Below are the code and all the weights of a small trained network. Each question names an input and a class and asks about switching units off, where a switched-off unit gives its printed mean instead of its output.

import numpy as np


def w(rows, s, z=0):
    codes = np.array(rows[::2]) - 128.0
    scale = np.full(codes.shape[1], s)
    scale[-1] = z or s
    return codes * scale


def norm(h):
    return h / np.sqrt((h * h).mean(-1, keepdims=True) + 1e-5)


def f(y):
    return np.maximum(y, 0)


def log_softmax(a):
    a = a - a.max(-1, keepdims=True)
    return a - np.log(np.exp(a).sum(-1, keepdims=True))


def net(x, mask):
    res = np.array(x, float).reshape(1, 6) / 4 @ E
    u = 0
    for l in range(4):
        y = f(norm(res) @ A[l][:, :-1].T + A[l][:, -1])
        res = res + np.where(mask[u : u + 10], y, B[l][:, -1]) @ B[l][:, :-1]
        u += 10
    return log_softmax(norm(res)[-1] @ U[:, :-1].T + U[:, -1])


A, B = {}, {}
E = w([
[128,129,128],'x0',
[131,131,132],'x1',
[61,250,88],'x2',
[126,129,127],'x3',
[199,147,107],'x4',
[136,146,178],'x5',
],0.013)
A[0] = w([
[121,252,132,103],'0.n1',
[70,87,52,113],'0.n2',
[189,86,176,131],'0.n3',
[203,146,59,1],'0.n4',
[225,92,128,97],'0.n5',
[186,104,65,64],'0.n6',
[141,126,116,76],'0.n7',
[134,124,141,58],'0.n8',
[145,162,125,58],'0.n9',
[144,107,201,63],'0.n10',
],0.014,0.0054)
B[0] = w([
[100,105,38,254],'0.n1',
[131,181,254,192],'0.n2',
[109,124,34,227],'0.n3',
[148,170,254,157],'0.n4',
[80,72,59,223],'0.n5',
[68,189,165,170],'0.n6',
[118,128,120,129],'0.n7',
[154,143,103,128],'0.n8',
[92,142,172,138],'0.n9',
[91,132,47,171],'0.n10',
],0.0091,0.0069)
A[1] = w([
[189,65,95,91],'1.n1',
[150,114,174,18],'1.n2',
[158,124,201,12],'1.n3',
[254,157,111,105],'1.n4',
[179,129,218,2],'1.n5',
[41,159,74,171],'1.n6',
[247,66,244,209],'1.n7',
[151,234,90,137],'1.n8',
[138,97,157,138],'1.n9',
[174,140,82,50],'1.n10',
],0.0094,0.0038)
B[1] = w([
[107,209,113,171],'1.n1',
[97,124,93,128],'1.n2',
[105,150,139,131],'1.n3',
[152,155,239,137],'1.n4',
[68,125,124,132],'1.n5',
[164,46,75,254],'1.n6',
[142,178,1,151],'1.n7',
[118,50,64,194],'1.n8',
[138,148,93,142],'1.n9',
[144,145,170,138],'1.n10',
],0.0075,0.0074)
A[2] = w([
[33,122,74,188],'2.n1',
[171,160,115,36],'2.n2',
[177,149,65,83],'2.n3',
[123,128,107,51],'2.n4',
[252,208,94,8],'2.n5',
[210,121,202,3],'2.n6',
[103,203,145,111],'2.n7',
[226,156,48,105],'2.n8',
[105,85,95,169],'2.n9',
[117,167,147,68],'2.n10',
],0.014,0.0025)
B[2] = w([
[123,175,185,250],'2.n1',
[110,153,145,131],'2.n2',
[51,108,167,172],'2.n3',
[107,109,133,141],'2.n4',
[103,227,220,141],'2.n5',
[59,173,151,128],'2.n6',
[254,172,121,144],'2.n7',
[21,100,217,185],'2.n8',
[42,196,141,204],'2.n9',
[220,80,135,133],'2.n10',
],0.007,0.013)
A[3] = w([
[167,87,91,69],'3.n1',
[144,44,158,173],'3.n2',
[112,120,111,1],'3.n3',
[19,113,173,80],'3.n4',
[206,154,174,145],'3.n5',
[247,136,156,162],'3.n6',
[51,150,44,151],'3.n7',
[154,153,59,128],'3.n8',
[167,165,186,216],'3.n9',
[128,14,204,98],'3.n10',
],0.013,0.0045)
B[3] = w([
[152,185,113,130],'3.n1',
[97,246,59,145],'3.n2',
[125,128,129,128],'3.n3',
[150,96,172,247],'3.n4',
[90,32,172,138],'3.n5',
[103,63,156,136],'3.n6',
[188,62,138,252],'3.n7',
[160,58,119,134],'3.n8',
[113,28,101,149],'3.n9',
[78,251,123,149],'3.n10',
],0.011,0.013)
U = w([
[126,168,3,188],'0',
[131,99,132,165],'1',
[130,99,133,146],'2',
[107,176,185,90],'3',
[137,95,128,107],'4',
[138,101,143,116],'5',
[224,125,103,1],'6',
],0.024,0.0075)

Each question gives the input, the list of numbers given to net, and the class t.
The units are the neurons (one row each of A and B). Each row of codes is followed by its name. A weight is (code - 128) times the scale printed after its matrix; where a second scale follows, it is the last column's (A, B and U).
mask holds one flag per neuron, layer by layer. A switched-off neuron (its flag False) gives its mean, the last column of its row in B, instead of its output. The means were averaged over made-up inputs and are rounded, as every weight is.
A unit's drop is (log p(t) with every unit on - log p(t) with that unit switched off) / (log p(t) with every unit on - log p(t) with every unit switched off).
The circuit of an input: a set's keep is (log p(t) with only the set's units on - log p(t) with every unit switched off) / (log p(t) with every unit on - log p(t) with every unit switched off). Starting from the 12 units with the biggest drops (on a tie, the unit counted first), units are removed one at a time, each time the one whose removal leaves the highest keep (on an exact tie, the one counted first), for as long as the keep stays at least 0.8.
circuit, biggest first: the units of the circuit, biggest drop first
unit that matters most: the unit with the biggest drop
top k neurons: the k neurons with the biggest drops, biggest first
k most important neurons of layer l: the k neurons of layer l with the biggest drops, biggest first
drop of u: that unit's drop, to one decimal
input [0,3,-7,2,-3,-1], class 0: circuit, biggest first : (3.n2, 3.n10)
input [5,-2,-4,2,7,3], class 3: top 2 neurons : (0.n1, 2.n8)
input [-3,-1,-6,-2,-6,-2], class 0: top 2 neurons : (3.n2, 3.n10)
input [-7,2,-7,0,7,6], class 0: unit that matters most : 0.n5
input [0,8,1,0,-8,-6], class 3: 2 most important neurons of layer 3 : (3.n7, 3.n10)
input [2,-4,-5,3,7,2], class 3: top 2 neurons : (2.n8, 0.n1)
input [-3,3,-6,4,-7,6], class 3: top 2 neurons : (3.n10, 1.n6)
input [-1,-2,-8,7,-8,-8], class 0: circuit, biggest first : (3.n2, 3.n10, 2.n8)
input [6,-6,-1,5,7,-2], class 3: top 3 neurons : (0.n4, 0.n1, 3.n10)
input [-4,2,-2,-2,-8,8], class 3: circuit, biggest first : (3.n10, 3.n7)
input [5,-6,-3,3,7,-3], class 3: top 2 neurons : (0.n4, 0.n1)
input [3,-6,5,3,2,7], class 5: top 2 neurons : (0.n3, 3.n7)
input [6,4,-2,-1,7,1], class 3: top 2 neurons : (0.n4, 0.n1)
input [0,-4,-4,5,-7,-4], class 3: 2 most important neurons of layer 1 : (1.n1, 1.n8)
input [-7,1,-8,-4,-5,-6], class 0: top neuron : (3.n2)
input [5,-2,8,8,-8,5], class 0: top 2 neurons : (0.n1, 2.n8)
input [5,-7,4,-1,6,-4], class 4: top 2 neurons : (1.n8, 0.n1)
input [7,-3,6,-2,2,-3], class 2: top 2 neurons : (3.n7, 0.n3)
input [5,-3,-8,1,3,5], class 0: top 2 neurons : (0.n5, 3.n2)
input [-7,-2,6,-7,5,1], class 1: unit that matters most : 2.n8
input [6,5,-7,2,-7,-7], class 0: 2 most important neurons of layer 2 : (2.n8, 2.n3)
input [-2,-1,-2,-3,7,-1], class 3: 3 most important neurons of layer 0 : (0.n4, 0.n1, 0.n10)
input [7,0,-8,-8,1,1], class 0: drop of 3.n2 : 0.2
input [-4,-8,2,1,1,7], class 4: drop of 0.n1 : 0.3
input [-2,-1,3,-1,-3,-7], class 5: drop of 3.n10 : 0.3
